What can hang from each mark:
namez: kapef moso vazi
zemig: bekit lipipa
moso: beki
sime: pavuv sodun
lipipa: pobe roga vazi
kapef: roga vazi
vazi: bekit moso peva
pavuv: sodun
vesomo: beki fitos moso namez pavuv
bekit: kapef roga
sodun: fitos pavuv sime
pobe: lipipa pavuv zemig
filil: bekit zemig
beki: moso
roga: bekit filil lipipa
fitos: beki vesomo
peva: kapef moso vazi

Every row comes from one small tree of marks. Brackets hold a mark, then the marks that hang from it, in alphabetical order. Every link used is in the known rows. Which tree was each row made from?
Known rows:
(lipipa (pobe pavuv (zemig bekit)) (vazi (moso beki))): -140	-75	160	-161	-153	-135	95	118	-204	-11	244	56	-76	205	-15	38	111	-32	-28	199	75	137	-39	-509	37	94	-107	138	-43	81	167	-27	241	236	185	-13	76	140	65	165	136	54	64	47	-18	273	39	-38	127	187	-221	-197	-86	67	382	162	-36	-208	60	-150	-1	-27	74	-126
(vazi (bekit kapef (roga (filil zemig))) peva): 12	-43	131	-130	-73	-83	44	36	24	38	231	-56	-135	-167	75	253	-83	-66	41	157	-7	10	3	-229	85	222	-138	-42	101	111	-118	23	205	194	36	-99	-189	-166	-69	72	126	86	132	130	-100	-77	125	-190	93	-87	-162	-22	-41	-74	83	84	-89	-92	72	-54	-88	-48	-73	-99
(filil (bekit kapef roga)): -4	-42	51	-120	-68	-46	75	-62	66	14	225	-54	-176	-229	-16	116	-153	-59	120	50	-68	38	-60	-223	120	166	-100	-19	16	-57	-112	-65	87	166	140	-41	-104	-66	-97	93	51	122	105	96	-86	37	99	-96	28	-102	-189	-28	-90	-18	134	177	-43	-119	49	-59	-1	1	-42	-141
(roga (bekit kapef) filil (lipipa pobe vazi)): 27	52	145	-215	-55	-78	74	178	-28	-177	293	-83	-267	-398	43	26	-16	-17	-131	158	15	123	-3	-321	78	-16	-162	-113	4	227	-54	8	161	163	164	-53	-167	48	-26	110	65	235	49	84	-167	-69	81	-258	5	53	-128	-80	-1	124	289	177	-73	-126	49	7	-30	83	12	-89
(pobe lipipa pavuv (zemig (bekit kapef roga))): -65	-58	55	-235	4	-25	98	44	161	81	274	75	-99	39	-87	102	-75	-86	79	79	-114	100	-53	-380	61	94	-127	125	116	120	-13	-118	38	399	151	-117	-61	4	-83	92	105	91	182	47	-25	101	86	-88	24	-48	-187	-89	-30	-12	396	181	-129	-218	-13	-125	1	-119	-44	-94
(fitos (vesomo (namez (kapef (roga lipipa))) (pavuv sodun))): -17	-32	23	-59	300	-290	70	227	70	-65	226	180	-134	-403	-32	-153	-240	-64	-6	58	-106	111	-67	-144	22	-49	-142	99	-46	34	5	-83	21	-15	198	-30	-204	88	-7	193	77	15	212	21	-85	7	45	-371	89	-105	-54	2	-7	102	-31	48	4	-111	52	-92	-7	28	103	-116
(peva (kapef (roga lipipa)) (moso beki) vazi): -4	149	-6	-115	148	-102	86	45	29	22	230	-40	-86	72	113	302	9	22	-15	16	56	98	-105	-344	51	-125	-71	101	-77	-17	36	111	75	-10	360	35	-81	136	-127	160	31	-8	67	22	-220	154	194	-151	89	32	-137	17	-86	112	-11	179	180	-206	76	-132	-26	63	-51	-158
(namez (kapef (roga lipipa)) moso (vazi bekit peva)): -137	31	249	-66	159	30	31	-92	2	-62	230	-65	-84	-151	-68	415	-4	-82	-53	169	-119	-41	-9	-37	-67	339	-106	84	66	110	-154	-44	85	112	122	-60	-177	-81	162	93	39	76	173	45	-184	-199	136	-204	295	-151	-123	-127	-72	-26	-149	154	-78	-161	7	-45	-76	84	-86	-171
(namez (vazi bekit moso (peva (kapef roga)))): -122	-75	184	-38	127	-91	12	-66	-189	33	206	-30	-104	70	1	608	53	-75	-1	162	-4	0	-67	-181	-65	265	-83	137	5	3	-75	3	161	130	118	-37	-63	-127	26	116	108	-40	73	34	-199	92	156	-156	163	-52	-155	-154	-70	-5	33	92	18	-124	68	-85	-121	33	-73	-170
(peva (kapef vazi) moso): -51	50	-68	-79	79	-259	45	16	4	22	205	-14	-186	-7	8	234	-11	-17	22	75	41	57	-119	-248	10	-13	-62	65	-127	-80	112	45	73	34	186	28	-7	130	-159	187	26	37	72	61	-149	69	140	-89	53	28	-111	58	-96	-28	83	255	120	-202	79	-141	-48	73	75	-152
(pobe lipipa (pavuv sodun)): -77	-103	-7	-137	208	-165	81	75	62	1	268	60	-117	1	-8	-48	-106	-78	80	-9	-107	89	-70	-283	10	-42	-129	185	-8	158	16	-67	-13	234	139	-102	-18	69	-56	140	68	36	168	33	-87	-37	65	-193	65	-72	-154	-54	-79	60	292	37	3	-214	31	-77	-66	-79	27	-112
(pavuv (sodun (fitos beki vesomo))): -44	-12	65	-31	53	-146	81	117	-5	-81	207	91	-180	-195	5	-37	-272	-75	26	1	0	57	-67	-268	20	8	-107	93	-80	19	-2	33	29	-64	162	12	-52	79	-18	159	33	-49	196	50	-147	118	0	-208	153	-53	-170	40	-213	60	32	205	42	-104	47	-99	-1	8	78	-132
(zemig (bekit kapef roga) lipipa): -20	31	4	-184	-60	10	65	-21	-106	32	213	80	-109	-101	47	128	-169	-46	96	35	-92	106	24	-365	71	102	-125	5	42	65	58	7	146	158	104	-50	-120	-101	-77	133	149	143	180	62	-73	74	58	-227	86	13	-133	32	-20	-79	25	130	-16	-78	47	-186	21	2	60	-87
(peva (vazi bekit (moso beki))): -93	82	161	-41	15	-236	53	-25	-185	27	190	-50	-81	285	55	418	45	-51	23	-8	94	115	-27	-305	5	116	-94	128	-15	-26	18	61	209	57	151	-5	34	45	21	135	132	2	69	32	-109	218	94	-160	156	85	-167	-46	-102	70	-45	31	119	-136	54	-144	-14	11	-76	-116
(vesomo beki fitos (namez moso vazi)): -120	165	109	17	127	-271	90	-34	40	9	279	58	-272	-167	-216	-71	-26	-58	186	159	-68	-90	-58	-513	-73	48	-78	112	37	10	188	-78	9	49	127	-34	159	126	63	138	-41	-52	113	1	2	123	74	-289	138	-56	7	-57	-27	36	-65	47	-91	-129	-100	-216	100	103	7	-140
(zemig (lipipa pobe roga (vazi moso))): -35	-192	147	-117	-38	-114	60	89	-267	-59	227	42	-120	-13	51	107	34	65	-85	131	-35	167	13	-160	30	91	-98	18	-48	111	150	50	146	26	118	-48	19	85	128	247	159	57	113	22	-122	110	-23	-6	173	126	-211	-132	-27	36	53	-28	-11	-136	135	-174	-75	82	195	-147
(fitos (vesomo beki namez (pavuv sodun))): -33	59	-31	-42	162	-384	104	198	29	-3	227	216	-149	-265	-74	-293	-195	-97	118	62	-35	62	-87	-320	-3	-65	-153	119	-56	14	168	-62	66	-5	172	-42	32	149	-51	192	51	-82	179	2	-45	154	48	-310	50	-24	-36	-9	-27	79	27	16	-19	-89	18	-148	35	-8	76	-115
(zemig bekit (lipipa (vazi moso peva))): -72	-34	79	-184	-132	-101	81	53	-326	13	219	125	-37	129	12	292	-4	-25	41	21	39	137	53	-385	-27	192	-108	79	3	157	134	52	311	155	93	-14	-10	-57	5	149	280	110	59	25	-63	118	56	-105	148	89	-160	-101	-35	-9	60	86	-39	-107	67	-169	-23	-29	99	-112
(kapef (roga filil) vazi): -27	83	10	-45	186	-244	31	1	-54	-44	213	-8	-191	-443	-114	83	8	-74	41	39	-47	116	-18	-100	83	-4	-127	3	13	-65	-57	27	174	1	106	64	-278	3	4	103	45	159	65	27	-207	-102	82	-185	66	19	-49	-26	-58	103	0	50	-56	-109	79	-18	-29	95	41	-107
(vazi (bekit kapef roga) moso peva): -40	-178	190	-103	-33	-113	48	-50	-97	92	183	-35	-80	-63	121	387	-88	-57	44	98	-6	-16	11	-135	20	320	-126	21	80	95	-39	30	170	191	-27	-121	-140	-126	34	105	186	30	100	92	-58	93	99	-128	131	-73	-141	-67	-32	-49	95	86	-75	-98	81	-79	-101	-90	-140	-122
(namez (kapef roga) (vazi bekit (moso beki) peva)): -125	-54	251	-29	135	-12	22	-103	-110	13	208	-18	-37	-2	-43	592	57	-67	-32	100	-34	-10	-22	-170	-62	253	-110	194	25	-37	-110	17	145	196	115	-16	-143	-109	117	129	91	25	129	22	-167	-7	124	-227	221	-44	-129	-132	-84	39	-75	74	-8	-124	58	-65	-77	71	-91	-148
(lipipa (pobe (zemig (bekit kapef))) roga vazi): -47	-13	225	-147	-46	-90	91	175	-66	-85	272	-9	-105	-41	30	-19	33	51	-36	309	25	168	-63	-208	109	61	-75	-10	-66	38	117	-39	195	106	222	-29	-31	100	91	192	110	46	139	57	-119	240	-10	88	121	166	-305	-150	-70	64	197	145	-42	-145	114	-109	-64	88	137	-113
(vazi (bekit (roga lipipa)) moso (peva kapef)): -34	-142	156	-114	77	-152	45	-35	-191	109	178	-26	-144	-77	179	401	-87	-77	-33	108	10	-11	10	-183	-11	230	-103	65	71	177	-46	46	170	103	83	-97	-85	-81	54	108	185	-14	77	71	-125	22	156	-194	144	-68	-147	-83	-36	-50	80	80	-57	-138	67	-107	-142	-107	-113	-162
(peva kapef (vazi (bekit roga) moso)): -86	49	127	-35	149	-193	27	-22	-201	51	189	-41	-170	169	59	416	-12	0	40	91	62	110	-65	-246	1	89	-61	82	-21	-2	-82	29	219	46	193	-20	22	-20	21	122	140	-12	109	59	-228	188	177	-169	144	11	-181	-30	-86	-41	-32	99	134	-137	87	-169	-78	22	-68	-162
(sodun fitos pavuv sime): -9	71	36	43	-258	-84	64	-40	123	-28	224	-53	-95	-60	-189	-35	-177	-83	83	-128	-123	134	-44	-238	29	72	-100	145	9	-6	10	57	118	-16	99	-51	-50	105	-13	134	-18	115	102	42	-68	240	1	-176	179	0	-131	-62	-179	42	108	87	109	-99	-50	-152	-12	31	40	-136
(peva (kapef roga) (moso beki) (vazi bekit)): -49	156	74	-60	133	-158	67	-12	-18	24	211	-79	-70	158	122	362	80	25	27	60	77	118	-138	-254	30	-39	-68	115	-123	-114	-16	124	229	41	332	25	-41	109	-88	150	24	-64	117	37	-224	242	208	-165	116	102	-163	3	-95	61	-48	141	211	-171	104	-145	-25	29	-71	-142
(sime (pavuv (sodun (fitos (vesomo beki moso namez))))): -82	3	-53	32	76	-299	157	91	-20	17	205	108	-209	-219	-98	-145	-234	-117	121	-33	-3	54	-48	-234	27	-1	-105	172	-23	71	74	-33	18	-5	139	-48	10	210	-70	170	2	-31	186	27	-50	107	73	-270	181	-42	-109	21	-98	65	206	69	38	-72	13	-199	16	7	65	-127
(pavuv (sodun (fitos (vesomo (beki moso))) sime)): -62	1	24	-12	-102	-209	85	1	27	-55	242	63	-148	-161	-102	-307	-298	-91	71	-75	-28	66	-98	-231	6	44	-101	108	-63	33	51	64	105	-50	162	-35	15	123	-14	170	6	-35	160	58	-153	203	-2	-194	202	23	-124	-29	-181	38	33	210	65	-86	-6	-116	6	22	75	-129
(zemig (lipipa roga (vazi bekit))): -48	-15	130	-98	37	-142	65	27	-189	-27	226	-16	-101	-18	46	198	14	36	-48	69	-16	166	17	-130	32	89	-103	-9	-54	90	90	23	223	90	119	-67	49	21	98	205	135	68	134	24	-155	48	21	-74	187	132	-210	-87	-47	8	-32	-19	12	-117	114	-173	-31	24	155	-118
(sodun (fitos beki (vesomo namez)) pavuv sime): 34	47	102	76	-169	-155	64	62	161	-43	222	85	-119	-259	-167	-127	-171	-93	-3	-43	-116	166	-74	-247	11	14	-124	168	-25	-27	-17	46	78	-92	133	-17	-98	155	-38	150	-1	3	155	28	-17	339	-51	-140	202	-59	-85	-35	-180	81	71	197	86	-83	-32	-204	66	69	40	-134
(filil bekit (zemig lipipa)): -39	-121	21	-165	-259	-97	41	1	-148	-33	203	-17	-146	38	-96	183	-78	-54	-8	-43	-35	110	-32	-313	86	256	-102	18	25	-9	-70	-30	149	123	174	6	0	-65	-167	136	112	115	83	80	-47	-74	87	-53	51	-38	-213	-39	-67	-110	49	41	-87	-175	54	-126	-7	12	151	-166
(zemig (bekit (roga filil))): -4	113	16	-121	7	-132	66	-11	-22	19	220	81	-189	-147	30	43	-133	-93	155	80	-27	90	-18	-343	81	17	-105	48	25	18	-27	6	221	108	147	25	-82	-29	-21	87	86	118	136	75	-120	68	80	-261	34	-41	-139	-22	-66	13	1	86	-53	-66	-2	-131	0	12	-8	-108
(lipipa (pobe (zemig bekit)) roga vazi): -49	-12	215	-124	-40	-143	93	169	-93	-80	263	23	-111	-15	16	-41	50	35	-31	285	35	172	-57	-209	96	58	-65	26	-70	33	129	-26	220	74	238	-4	31	130	127	194	109	31	129	40	-125	227	-11	87	124	162	-308	-172	-86	82	173	97	-55	-146	102	-124	-66	72	154	-125
(bekit kapef (roga (filil (zemig (lipipa (vazi moso)))))): 2	-103	29	-150	-100	-6	51	20	-59	6	210	-13	-187	-158	-11	145	-134	21	-14	91	-30	59	25	-344	108	120	-144	-128	86	99	-54	9	136	210	14	-57	-149	-97	-68	121	121	197	103	125	-131	-43	83	-160	92	-43	-143	-5	3	-100	84	129	-55	-124	70	-101	-13	93	12	-136
(fitos (beki moso) (vesomo (namez (vazi (bekit kapef))))): -14	-49	164	-26	47	-236	29	63	107	-16	242	122	-161	-190	5	114	-22	-62	-88	199	8	56	-129	-215	-11	109	-100	79	-85	-39	-18	-34	-57	75	185	-36	-26	91	-118	181	15	-137	161	55	-57	229	-32	-60	172	-81	-75	-26	-98	74	28	346	-32	-85	35	-195	52	132	3	-113
(namez (moso beki) (vazi bekit)): -148	152	176	-24	19	-101	54	-186	-68	-12	194	-99	-117	217	-2	339	38	-146	-2	158	-5	-41	-47	-337	-47	257	-112	87	2	-45	25	-8	106	119	89	-35	100	42	30	116	-46	-2	127	60	-100	56	96	-219	266	41	-164	-101	-104	-35	-82	127	118	-165	-38	-122	49	91	-86	-148
(roga bekit (filil zemig) (lipipa (vazi moso peva))): 18	-37	128	-233	-143	-156	61	108	-151	-94	234	-21	-211	-210	-27	243	-15	-44	-151	23	102	84	52	-372	35	162	-160	-89	90	283	-96	33	242	218	81	-25	-53	-28	-30	80	181	224	-44	84	-146	-152	131	-173	32	-33	-116	-134	16	47	182	79	-160	-163	15	-5	-40	16	-15	-150
(vazi (peva (kapef (roga (filil zemig))))): 9	-26	47	-124	54	-85	41	130	-46	22	249	13	-134	-92	-13	208	-53	-35	32	117	32	48	-54	-228	49	70	-103	69	63	57	-98	30	132	50	174	15	-185	-93	-151	123	98	33	77	74	-207	-85	165	-165	20	-89	-144	-50	-52	-22	34	-10	-49	-138	80	-84	-104	10	43	-142
(kapef (vazi (bekit (roga lipipa)) peva)): -30	50	72	-69	89	-275	44	-29	-83	52	195	-16	-131	-305	19	236	-14	-137	8	73	-12	21	51	-231	49	171	-113	18	58	100	55	23	162	60	47	-57	-106	-52	38	84	149	117	63	42	-78	-137	84	-123	188	-9	-101	-15	-100	38	99	156	-55	-130	75	-43	-87	-56	-31	-101
(sime pavuv (sodun (fitos (vesomo beki namez)))): -104	87	-32	19	-42	-199	139	69	-61	-9	192	98	-203	-166	-219	37	-169	-136	67	-29	5	38	-37	-240	31	-73	-65	207	-10	14	57	-42	62	-41	153	-39	-9	213	-130	146	-23	18	138	38	-19	43	36	-210	198	-87	-112	34	-152	119	170	106	3	-31	0	-250	51	7	39	-150
(kapef (roga bekit filil lipipa) (vazi peva)): 38	78	71	-154	153	-219	48	26	-65	-72	233	2	-188	-665	-81	159	13	-115	-44	9	-20	91	46	-146	59	78	-166	-37	89	128	-110	54	194	74	93	10	-298	-50	17	57	124	212	5	17	-210	-236	137	-214	41	-32	-10	-85	-9	156	124	69	-141	-112	58	54	-50	10	-29	-104
(sodun (fitos (vesomo beki (namez moso))) pavuv sime): -19	111	59	64	-231	-174	91	-26	140	-12	225	47	-127	-174	-258	-219	-168	-130	85	-57	-132	122	-76	-213	-17	62	-129	141	22	31	42	29	131	-106	108	-77	14	212	-7	144	-22	17	153	25	-22	323	-16	-168	232	-4	-64	-79	-119	32	14	128	75	-94	-81	-193	83	77	36	-147
(roga bekit (filil zemig)): 11	49	66	-152	-119	-184	29	63	-20	-99	228	-16	-260	-137	-100	103	-62	-62	-16	7	59	107	-39	-306	65	93	-149	-32	43	30	-149	10	194	183	106	26	-12	-8	-133	106	37	172	69	96	-168	-93	125	-255	-71	-37	-109	-42	-16	-17	72	-20	-82	-118	-1	-74	21	54	47	-125
(vesomo beki moso (namez vazi)): -86	3	15	20	154	-411	93	23	36	78	264	102	-218	-165	-197	128	-52	-71	184	40	-25	-59	-68	-424	-35	101	-95	162	1	-17	164	-94	47	29	193	-12	157	137	-11	172	-20	-77	91	-44	15	153	98	-290	40	-28	50	-65	-8	105	104	76	-96	-97	-35	-206	63	87	-14	-113
(pobe (zemig (bekit roga))): -57	52	56	-111	-68	-128	92	36	14	50	203	81	-126	37	-51	80	-160	-94	82	57	15	62	-38	-338	77	155	-87	76	55	-44	42	-42	130	161	159	16	1	19	-32	115	88	70	131	52	-87	138	85	-117	20	-17	-190	-40	-89	-30	144	136	-97	-129	-15	-154	18	-46	17	-115
(pavuv (sodun (fitos beki) sime)): -66	11	81	1	-8	-161	75	29	-1	-96	212	14	-150	-207	-36	-227	-303	-51	39	-54	-48	62	-49	-319	26	68	-107	130	-76	-38	3	60	100	-30	134	47	-107	47	30	144	9	-2	151	60	-121	119	24	-268	140	-23	-128	10	-224	27	36	161	73	-110	18	-110	-4	12	26	-118
(zemig (bekit (roga filil)) (lipipa (vazi moso peva))): -14	-46	52	-187	-105	-71	88	7	-284	26	219	154	-112	-78	27	218	-44	-28	63	60	6	120	83	-421	8	164	-127	7	55	189	42	80	363	191	59	-21	-63	-94	63	109	275	155	82	58	-114	44	89	-179	146	28	-149	-110	-8	-28	65	97	-73	-73	51	-147	-17	-13	46	-123

Write each row's tree:
0	98	40	-232	-65	-101	64	175	-134	-42	270	-12	-187	-94	46	194	-34	-49	-76	149	73	103	20	-470	68	7	-115	-33	53	274	-35	10	247	110	213	6	-146	-65	-111	79	171	163	17	98	-148	-129	130	-196	86	-4	-185	-66	-37	2	95	161	-92	-170	33	-57	-82	49	54	-132 => (roga (filil (zemig bekit)) (lipipa (vazi (peva kapef))))
-79	-94	39	-130	-81	-86	63	157	-178	-51	269	69	-113	41	-37	9	57	18	-19	104	-45	160	0	-367	30	32	-109	76	-44	148	162	-7	134	113	153	-55	41	62	10	207	117	119	116	27	-84	12	19	-105	141	88	-160	-92	-74	32	228	51	-10	-162	110	-186	-34	0	211	-115 => (zemig (lipipa (pobe pavuv) vazi))
-58	-7	13	10	-76	-207	122	62	-10	-37	191	122	-200	-217	-154	1	-165	-98	-15	-2	27	43	-46	-213	30	-18	-50	193	-49	0	7	-8	-12	-8	164	-24	-44	238	-142	159	-35	-31	138	64	-10	66	-9	-131	234	-127	-113	35	-185	131	193	221	-10	-28	2	-277	48	25	30	-156 => (sime pavuv (sodun (fitos (beki moso) (vesomo namez))))
-86	103	59	-36	117	-252	75	97	94	-17	244	187	-166	-159	-220	-40	-77	-90	77	154	-88	16	-78	-296	-74	73	-137	130	-2	-3	97	-115	20	41	157	-45	65	132	11	190	-1	-31	203	5	-52	80	61	-274	156	-83	-21	-63	-19	19	-120	98	-37	-124	-33	-183	70	104	41	-154 => (fitos (vesomo beki (namez kapef moso vazi) pavuv))
-50	-57	52	-203	-237	-31	21	114	-164	-53	218	20	-101	101	4	81	-70	-29	-19	106	-50	134	-20	-398	94	149	-114	22	22	62	74	-2	130	97	165	-13	-111	-60	-176	164	127	114	157	84	-13	41	24	-122	79	61	-186	22	-30	-112	53	78	-53	-145	80	-171	-38	62	176	-103 => (filil (zemig (bekit kapef) (lipipa pobe)))
-4	93	27	-137	38	-146	85	141	-30	-60	267	-34	-224	-192	37	115	-65	-41	-67	63	23	95	18	-318	63	-66	-121	-33	16	203	16	2	128	62	165	-5	-123	50	-8	117	79	182	22	59	-163	-105	69	-231	73	-9	-138	-53	-60	117	101	123	-67	-146	16	-52	-38	63	33	-115 => (roga filil (lipipa vazi))
-43	-23	73	-43	-69	-220	68	49	30	4	210	110	-179	-54	-173	277	-109	-105	34	36	-51	55	-37	-427	-21	97	-103	144	7	-60	54	-20	34	-20	147	-27	27	105	-29	186	31	-45	112	8	2	238	-2	-343	149	11	-78	-84	-87	138	-26	87	68	-104	-9	-146	59	46	49	-126 => (sodun (fitos (vesomo (namez (vazi (moso beki))) pavuv)))
-15	114	-5	-100	129	-212	61	-76	-12	5	186	-36	-144	-198	16	182	44	-35	-9	25	57	64	-109	-272	32	-39	-110	61	-110	-145	43	104	155	103	216	53	-51	143	-138	162	-16	48	63	29	-194	86	182	-173	33	121	-67	10	-55	52	88	186	137	-187	83	-91	27	52	-7	-142 => (peva (kapef (roga bekit) vazi) (moso beki))
-126	-55	16	-162	-82	-88	89	130	-69	22	262	80	-100	140	-150	121	-11	-16	-23	27	7	140	-13	-392	25	120	-117	84	21	118	103	-86	106	273	126	-66	97	40	-15	175	121	112	99	34	-94	27	90	-71	76	36	-165	-120	-72	-33	334	102	-77	-213	37	-203	35	-83	168	-125 => (pobe pavuv (zemig (lipipa vazi)))
-72	-36	188	-102	24	-87	49	77	1	-37	220	-127	-113	-176	90	146	-66	-49	-65	135	-71	77	-60	-55	92	155	-119	10	12	22	-29	-28	99	89	177	-70	-249	0	1	128	30	43	158	52	-102	78	63	-169	80	46	-169	-32	-48	31	142	105	-96	-135	84	-59	-75	-28	-19	-85 => (vazi (bekit (kapef (roga (lipipa (pobe zemig))))))
-53	152	49	-45	232	-114	40	96	-75	-5	243	-16	-126	44	-42	254	-10	25	72	64	34	146	-99	-208	48	-64	-57	101	-29	-55	-80	9	121	-39	299	49	-102	-6	-86	137	69	21	100	20	-295	109	172	-144	70	-12	-153	-11	-101	57	-58	50	124	-140	102	-136	-59	76	18	-145 => (peva (kapef roga) vazi)
-67	-43	152	-193	23	-140	46	107	-22	-49	275	18	-152	-177	-15	-27	44	-30	4	283	-67	183	-73	-203	109	40	-103	61	-34	48	69	-83	96	128	192	-68	-80	70	65	180	86	33	176	66	-74	162	13	15	79	99	-222	-142	-56	31	267	116	-68	-178	93	-140	-58	32	157	-112 => (lipipa (pobe pavuv (zemig (bekit (kapef vazi)))) roga)
25	-92	84	-33	208	-381	69	265	138	-18	255	251	-183	-353	-63	-18	-159	-12	33	67	-43	69	-67	-248	-26	18	-138	133	-44	-15	67	-76	9	9	195	18	-80	143	-21	226	26	-54	230	2	21	161	20	-255	93	-126	3	30	-49	94	23	159	-75	-100	24	-234	67	-11	55	-123 => (fitos beki (vesomo moso (namez kapef) pavuv))
-43	-176	175	-66	-24	-192	50	-60	-143	100	168	16	-90	-19	103	353	-63	-83	53	61	10	-8	20	-139	-1	315	-110	78	73	84	-20	52	210	139	-1	-83	-44	-76	93	108	184	7	85	65	-68	72	98	-127	141	-76	-140	-101	-54	-20	59	14	-95	-98	63	-101	-104	-119	-114	-142 => (vazi (bekit roga) moso peva)
-58	132	80	-170	51	-34	70	57	-45	-27	237	-26	-66	-165	42	116	-88	-33	63	83	-36	117	-27	-250	96	21	-108	9	-15	65	30	-42	173	116	204	-2	-224	-41	-60	101	108	145	96	40	-108	126	52	-156	81	49	-142	-27	-51	80	50	179	-53	-112	62	-69	-15	24	-11	-86 => (zemig (bekit (kapef (roga (lipipa vazi)))))
-16	-136	98	-120	-92	-115	85	-26	-96	-16	210	-20	-186	-240	31	72	-76	-56	12	70	-53	55	-15	-257	96	173	-87	1	6	71	-35	-28	147	98	184	-26	-34	30	57	104	108	123	43	62	-72	28	68	-45	105	-56	-211	-123	-90	62	195	171	-104	-153	57	-49	-56	-10	-23	-180 => (filil (bekit (roga (lipipa pobe (vazi moso)))))
-64	122	89	-24	159	-318	85	20	78	-28	267	78	-217	-136	-146	-36	-53	-53	145	171	-95	-57	-24	-638	-63	73	-103	105	28	-54	198	-76	8	130	97	-43	66	103	45	162	-40	-17	113	27	78	126	78	-463	156	-27	-7	-81	13	72	-28	-33	63	-140	-105	-191	101	37	12	-127 => (vesomo fitos (namez (moso beki) vazi) pavuv)
-37	-10	98	-180	-77	-76	76	169	-6	-45	248	-21	-153	-91	81	51	-124	-82	-77	136	-46	77	-32	-309	90	69	-104	49	36	126	99	-38	-11	42	225	-36	-168	65	-57	147	72	85	112	51	-40	61	31	-147	40	12	-183	-24	-63	56	225	178	-105	-171	24	-97	-67	7	56	-95 => (roga (lipipa (pobe (zemig (bekit kapef)))))
-67	30	78	-89	254	-234	9	-33	-222	-9	188	-95	-242	-349	52	288	2	-64	-87	102	-24	107	-36	-86	23	16	-117	12	-11	46	-105	33	206	2	164	11	-274	-11	27	108	85	69	68	45	-241	-40	154	-270	106	64	-83	-39	-18	15	15	110	-10	-155	89	-51	-94	62	-11	-142 => (peva (kapef (roga filil lipipa) (vazi bekit moso)))
-123	-177	148	-145	13	-145	99	28	8	76	241	24	-90	153	-96	209	53	-37	-31	64	-39	98	-28	-279	3	184	-115	113	75	156	13	-87	152	410	94	-131	83	80	81	116	136	67	110	24	-54	106	82	-2	130	25	-210	-183	-44	19	422	133	-133	-250	27	-106	-34	-142	-57	-135 => (pobe (lipipa (vazi (bekit roga) moso)) pavuv zemig)
-86	-9	77	13	16	-245	79	24	0	-92	213	47	-169	-160	-96	-241	-317	-108	41	-8	-69	87	-83	-207	2	118	-109	98	-49	-15	-25	13	132	-112	103	-4	-89	100	0	159	38	-9	179	78	-87	150	18	-295	189	-25	-118	-25	-132	3	-38	147	144	-113	-1	-101	50	58	77	-120 => (pavuv (sodun (fitos (vesomo (namez moso))) sime))
-36	49	39	-112	29	-154	47	65	3	14	241	-36	-107	-156	-51	240	-48	-68	48	86	7	37	-11	-254	57	110	-119	12	30	16	72	-20	34	94	35	-42	-189	-64	-146	132	119	135	61	67	-75	-38	63	-82	86	-8	-98	33	-83	15	128	186	14	-140	87	-51	-49	46	25	-78 => (bekit (kapef (vazi peva)))
31	15	11	-106	32	-34	63	21	119	17	239	-19	-222	-267	23	67	-183	-34	87	107	-59	30	-23	-263	117	15	-133	-65	68	24	-76	-11	46	145	60	-49	-194	-64	-83	108	27	154	138	115	-153	-25	88	-245	18	-105	-119	29	-40	-18	79	124	-26	-87	37	-83	-11	66	-44	-105 => (bekit kapef (roga filil))
